(in the rows, 128 means zero)
[170 155 135  70 136  98  49 122 126  81 132 114 129 117 152  80 172  98
 110 125 166 141 105 126  73  98 117 124 145 101 110 112 135 121 126 115
 118 129 142 124 163 132 139 120 132] => Tebi
[109 128 155  51 187 138 115 137 150  67 126 133 157 113 133 105 141 136
  78  96 133 140 137 135 117 103 154 140 117  80 144 139 152  64 137 118
 159  79 129  79 110  98 170  93 163] => Tebi
[133  95 127  93 174 100  88 103 146  88 120 177 144  95 150 172 116 156
  37 115 100 157 103  97 113 108  65 157 139  90 107 117 207 101 145 111
  75  88 101 109 136 136  71 137 140] => zuze
[ 94 151 137  65 172 131 113 130 139  65 129 123 150 107 147 101 124 140
  83  89 135 135 127 145  84 129 134 153 121  92 121 139 178  69 149 122
 136  80 155  80  87 113 171 114 163] => zazub
[166 154 119  89 131 105  47 134 140 102 106 133 146 125 139  84 146  85
 129 131 189 146 111 142  62 100 123 129 146 117  99 116 145 120 115 133
  85 116 148 107 137 133 120 119 132] => noka
[145 173 129  97 150  87  58 110 154  90 128 145 122 118 141 107 146 112
  77  96 125 129 128 141  61 103 116 147 161 112 117 119 141  85 119 117
 102 127 139 149 144 145 147 140 166] => zuze
[160 161 132  83 142  98  53 143 114  97 106 117 160 115 160  73 155  94
 107 138 200 147 118 142  60  98 131 130 144 108 100 107 128 142 112 128
  84 128 152 100 150 133 143 112 128] => zazub
[129 176 139  95 139  98  54 110 143  83 126 147 140 120 138 107 139 105
  82 110 148 130 128 142  51 101 126 144 159 108 101 117 129 100 107 124
  94 129 131 134 152 141 143 134 162] => degi
[128 129 160  94 153 141  93 100  95 103 130 153 184 131 150 153 141 130
 134 179 143 180 134 126  72 111 129  84 123  65 164 115 158 108  94  89
 145  75 148  93 124 106 163 143  94] => Tebi
[147  68 104  87 187  88  44 147 159  69 107 164 158  85 121 123 137 159
  63 126 112 126 108 120 115 110  94 172 125  91 143  90 212 106 123 117
  62  85 104 100 133 113  94 115 140] => noka
[137  73 124  72 195 100  35 149 154  70 123 164 162  89 131 113 132 164
  51 137 120 126 120 112 121 104  95 169 118 103 141  99 213 107 122 115
  77  94 105 107 140 110 100 115 137] => Tebi
[140 119 161  88 176 145  63 110  83 108 107 132 174 122 142 138 150 127
 120 160 174 181 140 113  51 109 146  75 134  47 131 129 166 114  89  98
 165  75 118  75 145 130 162 126  91] => Tebi
[102 134 154  76 187 139 115 138 146  60 115 139 155 102 130 104 134 138
  85  95 135 132 136 143 114 114 165 147 109  80 139 134 152  72 125 128
 145  88 124  73 116 101 165 103 164] => degi
[130  79 104  77 197  87  45 138 152  81 116 163 168  80 150 127 136 169
  47 121 119 133 119 116 101 114  80 175 120  89 137  97 210 116 121 118
  53  90 111 106 135 116 110 121 134] => zazub
[180 167 135  98 138  91  73 116 117  79 132 124 117 110 151 102 169 101
 108 126 145 142 104 131  72  99 118 130 149 103 108 107 141 105 129 113
 124 131 144 127 163 137 134 132 141] => zuze
[148 156 128  89 134  90  47 119 156  78 112 136 133 123 134 103 157 107
  86  97 131 131 113 144  51 105 122 145 158  99 108 112 137  99 122 124
 103 111 133 126 140 146 143 120 161] => noka
[135  81 113  74 200  85  48 146 148  71 110 160 169  80 144 122 141 170
  45 126 121 131 121 119 100 110  92 169 118  85 137  97 207 112 119 113
  59  88 108 100 136 115 109 114 132] => zazub
[167 171 128 104 133 105  64 137 130 107 113 134 167 127 160  91 138  94
 128 140 186 154 118 138  68 107 118 136 156 123 111 110 125 131  85 143
  72 130 155 109 153 135 122 133 136] => tel
[161 164 113  95 180 144  70 103 114 128 111 136 190 121 138 148 140 124
 120 153 153 160 134 131  81 133 133 108 138  53 124 106 131 106 100  88
 152  85 149 114 113 161 162 157  97] => guka
[116 134 153  70 184 140 128 122 154  45 132 138 162 106 139 125 152 134
  66 102 121 129 129 144 111 118 157 154 117  68 134 132 138  60 129 111
 169  91 123  89 104  94 157  96 168] => gef
[149 115 141  97 170 135  57 114  94 106  91 132 164 120 133 141 153 122
 129 143 163 177 129 115  34 115 141  88 136  40 119 126 170 103  89 103
 154  69 114  71 137 146 149 121  99] => noka
[132 135 155  54 186 121 115 124 165  51 136 131 168  99 146 129 125 111
  81  87 156 127  95 151 116 123 127 148 124  77 137 105 172  82 145 111
 152  88 135 110 121  78 145 130 160] => guka
[135 130 157 105 174 141  63 113  79 107 104 142 170 116 135 144 138 124
 130 162 179 177 138 115  45 114 147  84 135  51 112 131 164 103  74 104
 146  79 114  78 148 138 148 141  93] => degi
[148 132 155 101 178 132  79 115  86 100 100 140 178 117 149 142 143 133
 132 154 164 183 138 115  37 117 130  93 142  44 127 133 154  99  61 109
 147  80 121  71 144 138 154 136 106] => tel
[150 160 124  91 137  96  48 130 130 117 109 133 162 121 164  84 144  89
 111 137 194 155 121 140  54  98 109 128 144 119  98 120 133 135 113 137
  75 117 156 110 142 129 141 118 126] => zazub
[112 144 128  75 173 139 121 124 162  59 129 140 159 112 137 108 125 128
  75  98 131 117 124 152  87 136 142 159 131  92 120 139 155  56 136 121
 156  97 148  96  74 101 151 115 165] => gef
[147 157 121  79 127  87  55 120 150  83 119 137 140 125 138 116 153 107
  85  94 126 132 120 149  39 111 116 148 157 106 103 118 135 101 124 120
  95 118 138 130 140 132 138 121 166] => noka
[143 134 122 131 169 140  98 132 107 133  89 118 180 129 155 187 161 147
 138 178 129 168 152 137  68 140 132  94 133  75 160 131 138 127  78 105
 140  95 133  98 136 149 189 133 101] => tel
[135 147 146 117 162 138 112  99  85 110 131 163 172 121 147 165 135 138
 134 171 131 177 137 130  77 115 136  89 129  73 151 119 173  93  98  90
 145  74 151  97 117 127 156 164 106] => zuze
[ 99 131 134  72 163 133 124 109 158  65 129 143 143  95 165 108 141 153
  93  88 136 120 115 151 101 130 100 147 126  92 140 128 150  59 118 127
 148  89 138 103 106 108 171 116 169] => tel
[115 157 129  61 168 134  95 115 158  68 138 140 161 106 132 120 117 121
  77  86 134 129 140 152  93 139 119 163 127 106 118 149 156  51 142 109
 133  85 161 103  79  95 159 119 179] => guka
[147  87 117  95 195  90  62 147 156  63 114 166 173  84 140 128 133 172
  58 127 111 133 120 117 114 117  91 178 133  92 155  95 198 106  98 125
  56  96 108 102 146 118  94 126 148] => tel
[118 127 143  70 191 139 122 133 166  41 128 142 175 103 138 121 150 138
  69 103 130 126 130 144 101 119 155 153 120  65 139 129 138  55 128 117
 168  84 125  95 101 102 156 100 166] => gef
[160 120 130  95 124 105  89 134 147 103  96 140 162 103 140  78 150 102
  95 149 168 137 100 134  49 111  92 141 164  81 123  83 126 109 109 122
 139 131 142 138 144 142 103 134 132] => gef
[150  92 116 101 194  89  49 150 150  68 116 158 165  85 139 122 137 167
  65 139 108 132 117 115 125 112  92 182 131  96 156  84 201 106  94 122
  58  96 108 103 151 114 107 124 147] => tel
[ 92 153 127  65 164 131 118 116 144  75 133 130 151 108 147 114 124 139
  76  82 131 132 134 148  70 133 121 153 124 103 120 146 175  64 150 123
 133  85 162  89  82 113 169 118 165] => zazub
[ 89 145 135  75 174 139 107 123 154  67 130 145 147 102 126 101 105 129
  88  87 137 123 131 146  85 133 121 155 123 107 124 144 169  45 140 132
 129  93 151  92  85  98 158 125 169] => degi
[147 133 129 131 175 140  96 137 108 134  87 114 174 127 152 186 163 149
 146 182 126 168 148 138  82 139 131  96 130  72 162 127 139 133  84 108
 139 100 128  99 141 150 190 129 100] => tel
[138 119 148 101 148 135  96 100 104  96 114 147 176 123 143 162 150 129
 139 161 129 168 124 136  71 123 129  90 123  58 150 118 160 101  99  91
 137  69 142  84 115 112 168 129  98] => noka
[167 146 128  87 131 101  54 139 133 100 105 131 158 121 139  84 142  86
 117 129 179 144 108 144  66 106 116 129 144 111 102 110 136 126 116 130
  71 121 152 103 140 132 113 112 128] => noka
[111 117 141  51 184 117 125 128 162  59 123 131 149 109 143 119 123 112
  98  77 140 123  86 143  95 125 121 143 121  86 127 123 187  85 160 123
 139  93 131  99 108  76 149 131 157] => noka
[130 123 130 129 164 152  93 145 108 121  82 116 182 117 135 170 142 135
 127 185 141 159 150 134  71 141 148  92 118  78 153 126 147 136  96 101
 136  98 132  93 133 148 179 135  92] => degi
[123 140 138  52 176 119 124 123 171  58 128 129 163 109 155 130 115 106
  78  83 154 132 103 149 104 131 128 148 133  88 131 120 167  87 148 103
 146  89 138 112 108  78 146 134 161] => guka
[147 142 113  95 169 150  80 121 111 128  95 123 176 125 134 149 144 129
 137 151 140 160 124 134  75 133 141 100 132  60 126 103 160 118 108  99
 148  77 140  94 109 156 171 152  95] => noka
[126 133 166 118 153 142  99 103  95  91 127 161 190 122 146 157 136 130
 142 187 149 170 127 136  77 117 139  91 114  69 154 116 155 107  85  98
 128  84 149  90 133 107 159 148  92] => degi
[146 168 129 105 124 105  63 111 157  73 135 142 150 133 150 121 151 102
  74 117 141 135 126 145  43 113 137 152 162 107 106 118 119 105 103 120
 125 126 136 142 139 134 132 132 160] => gef
[177 176 120  84 135 106  30 119 151 113 114 133 166 129 151  89 136  68
 102 133 199 149 126 140  69 111 112 141 149 123  93 114 119 123 101 117
  76 127 157 131 141 129 111 123 130] => guka
[162 166 118  92 177 152  76 110 116 139 108 128 186 123 138 156 136 118
 128 159 157 166 141 134  90 136 130 104 137  59 120 108 143 114  97  87
 149  82 145 111 112 167 158 157  96] => guka
[113  71 103 120 178 100  52 111 161  83 130 160 168  98 140 140 119 144
  26 147 127 128 101 108 108 133  83 165 144  89 148  88 193 106 119  99
  93  94 108 148 145  98  99 140 122] => gef
[185 157 132  79 139 100  58 126 132  70 129 124 140 115 155  96 180  92
  95 133 170 143  94 135  73 107 115 147 149  91  84 107 123 119 111 118
 122 134 133 129 159 133 103 124 136] => gef
[148 145 157 103 150 140  95  85 104 100 131 153 197 120 148 178 140 119
 122 172 155 175 136 142  74 127 120  94 132  59 153 111 149 106  89  75
 140  77 153 108 123 116 153 149 101] => guka
[116 131 139  58 162 139 107 100 156  62 137 139 152  89 151 111 153 126
  79  94 161 112 125 149 101 129 102 145 127  90 132 122 143  52 129 102
 165  91 141 119 101 109 167 107 167] => guka
[156 169 130 104 136  98  63 138 133 105 104 135 163 126 159  79 136  97
 115 137 180 150 108 135  76 107 110 137 152 117 114 111 119 128  90 142
  66 130 156 106 149 137 123 126 138] => tel
[174 154 121  88 133 102  53 142 135  96 100 129 155 127 140  87 151  87
 119 130 181 149 109 146  61 101 137 128 140 111 102 116 133 130 116 132
  84 120 151  97 142 131 117 112 130] => noka
[137 111 161  83 178 137  63 117  82 111 100 136 172 123 137 137 148 129
 118 163 177 179 141 110  43 106 142  76 136  45 130 130 166 104  81  94
 161  76 114  76 145 131 153 120  91] => Tebi
[ 99 132 145  66 197 118 123 132 150  58 135 141 150 104 141 111 105 117
 104  94 154 126 100 139 100 122 132 143 127  88 130 113 180  81 152 126
 135 102 125 108 122  72 142 146 156] => degi
[167 159 135  75 137  91  61 117 122  93 127 115 137 113 164  99 177 101
 108 115 161 151 108 135  49 106 107 132 137  99  99 111 147 128 121 125
 114 124 147 118 163 125 139 125 130] => zazub
[ 98 128 145  43 185 123 120 129 163  74 133 127 145 119 149 120 119 123
  90  92 147 127 102 140 102 115 131 137 122  93 142 124 183  80 151 114
 150  97 132 114 115  77 157 129 152] => Tebi
[134 148 129  87 174 154  86 118 100 136 114 132 181 134 138 150 134 137
 134 171 153 163 134 128  80 120 144  89 131  69 130 111 151 113 105  96
 160  84 144 104 114 149 172 155  89] => Tebi
[138 173 133  82 140  84  53 118 144  88 121 127 145 125 160 104 164 111
  75  94 136 139 130 144  40 105 126 148 156 102 110 117 129 115 115 124
  98 120 142 128 149 137 166 118 159] => zazub
[177 133 134  92 125  97  62 137 139 110  96 128 163  96 129  69 156  89
  93 140 172 137 109 136  68 112  86 144 160  95 135  76 127 111 109 115
 129 126 155 136 154 135 123 127 140] => guka
[100 133 134  45 188 111 129 120 158  64 131 127 153 109 167 117 121 128
  87  70 148 135 104 147  80 125 131 144 124  78 128 127 176  86 155 118
 138  89 140 103 108  73 166 132 153] => zazub
[145 130 125 132 168 148  99 136 115 127  88 117 183 125 158 184 156 151
 149 182 135 162 141 135  79 137 137  97 124  73 158 127 137 135  85 112
 140  97 133  98 138 157 188 133  99] => tel
[134 142 144  60 190 134 104 127 166  61 119 134 173 101 137 118 146 123
  66  89 133 137 136 145 120 120 142 152 119  76 138 128 140  70 136 110
 158  78 132  93 108 102 165 101 170] => guka
[123  82 145  66 164 109  81 110 146  80 119 171 161 109 147 160 118 154
  34 123 105 157 106 100 103 105  66 158 135  91 111 110 189 110 140 107
  88  89  99 103 132 112  80 118 138] => Tebi
[130 136 145  58 182 123 114 120 167  56 141 129 160 103 147 137 120 114
  82  86 152 125 104 157 111 132 122 148 124  87 130 113 166  86 151 109
 148  97 134 118 118  77 142 129 159] => guka
[131  73 124  77 158 105  83 108 149  79 111 166 152  98 137 163 120 151
  46 109 101 152  97 104  96 115  64 163 138  81 100 107 201 100 145 111
  85  77  97  95 126 122  75 117 141] => noka
[153  90 102  82 184  95  30 128 171  73 123 169 173  81 136 131 126 150
  51 127 128 125 123 120 113 118  85 178 123  99 140  93 197 100 110 104
  67  88 114 126 132 106  94 128 143] => guka
[163 137 133  97 133  95 100 139 137 120  90 137 164 100 146  71 153 108
 116 142 163 143  99 133  58 103  78 136 165  91 144  78 132 110  96 139
 121 130 153 125 159 145 123 140 138] => tel
[152 102 149  93 172 138  67 120  93  93  91 140 174 114 136 138 152 127
 139 151 173 167 122 117  34 114 140  83 129  40 119 127 170  97  85 106
 158  69 118  66 128 143 148 119  93] => noka
[160 176 138  87 129  94  36 115 153  71 136 133 157 109 135 110 144 100
  69 106 143 127 131 156  67 114 120 152 160 107 112 100 121 104 115 109
 103 114 144 146 146 131 149 129 171] => guka
[163 177 132  96 142 101  60 131 127 108 112 138 167 126 158  89 137  99
 125 142 184 150 118 144  68 104 117 132 151 118 104 116 124 126  88 138
  68 130 155 105 147 131 129 127 135] => tel
[140  91 132  81 173 109  87 112 152  55 120 168 168 102 149 171 131 154
  32 129 104 153  99 102 107 117  89 170 140  69  97 105 178 112 131 101
  97  89  88 109 129 120  66 130 139] => gef
[136  98 141  86 170 104  92 112 140  74 111 169 170  96 156 165 121 166
  52 123  95 162 102 100 107 112  63 166 145  75 110 106 184 107 121 120
  74  83  99  89 141 130  85 127 148] => tel
[179 150 124  88 123  87  45 120 129  78 116 119 124 112 140  87 178  91
 116 115 151 137  96 130  53 103 111 130 146 101  99 110 141 115 125 124
 112 119 141 114 154 136 135 115 139] => noka
[167 155 132  71 131  94  46 128 128  83 124 117 123 123 152  79 175  99
 109 128 169 143 102 124  70  95 119 127 144 108 109 115 134 120 119 117
 121 128 142 125 161 128 135 118 133] => Tebi
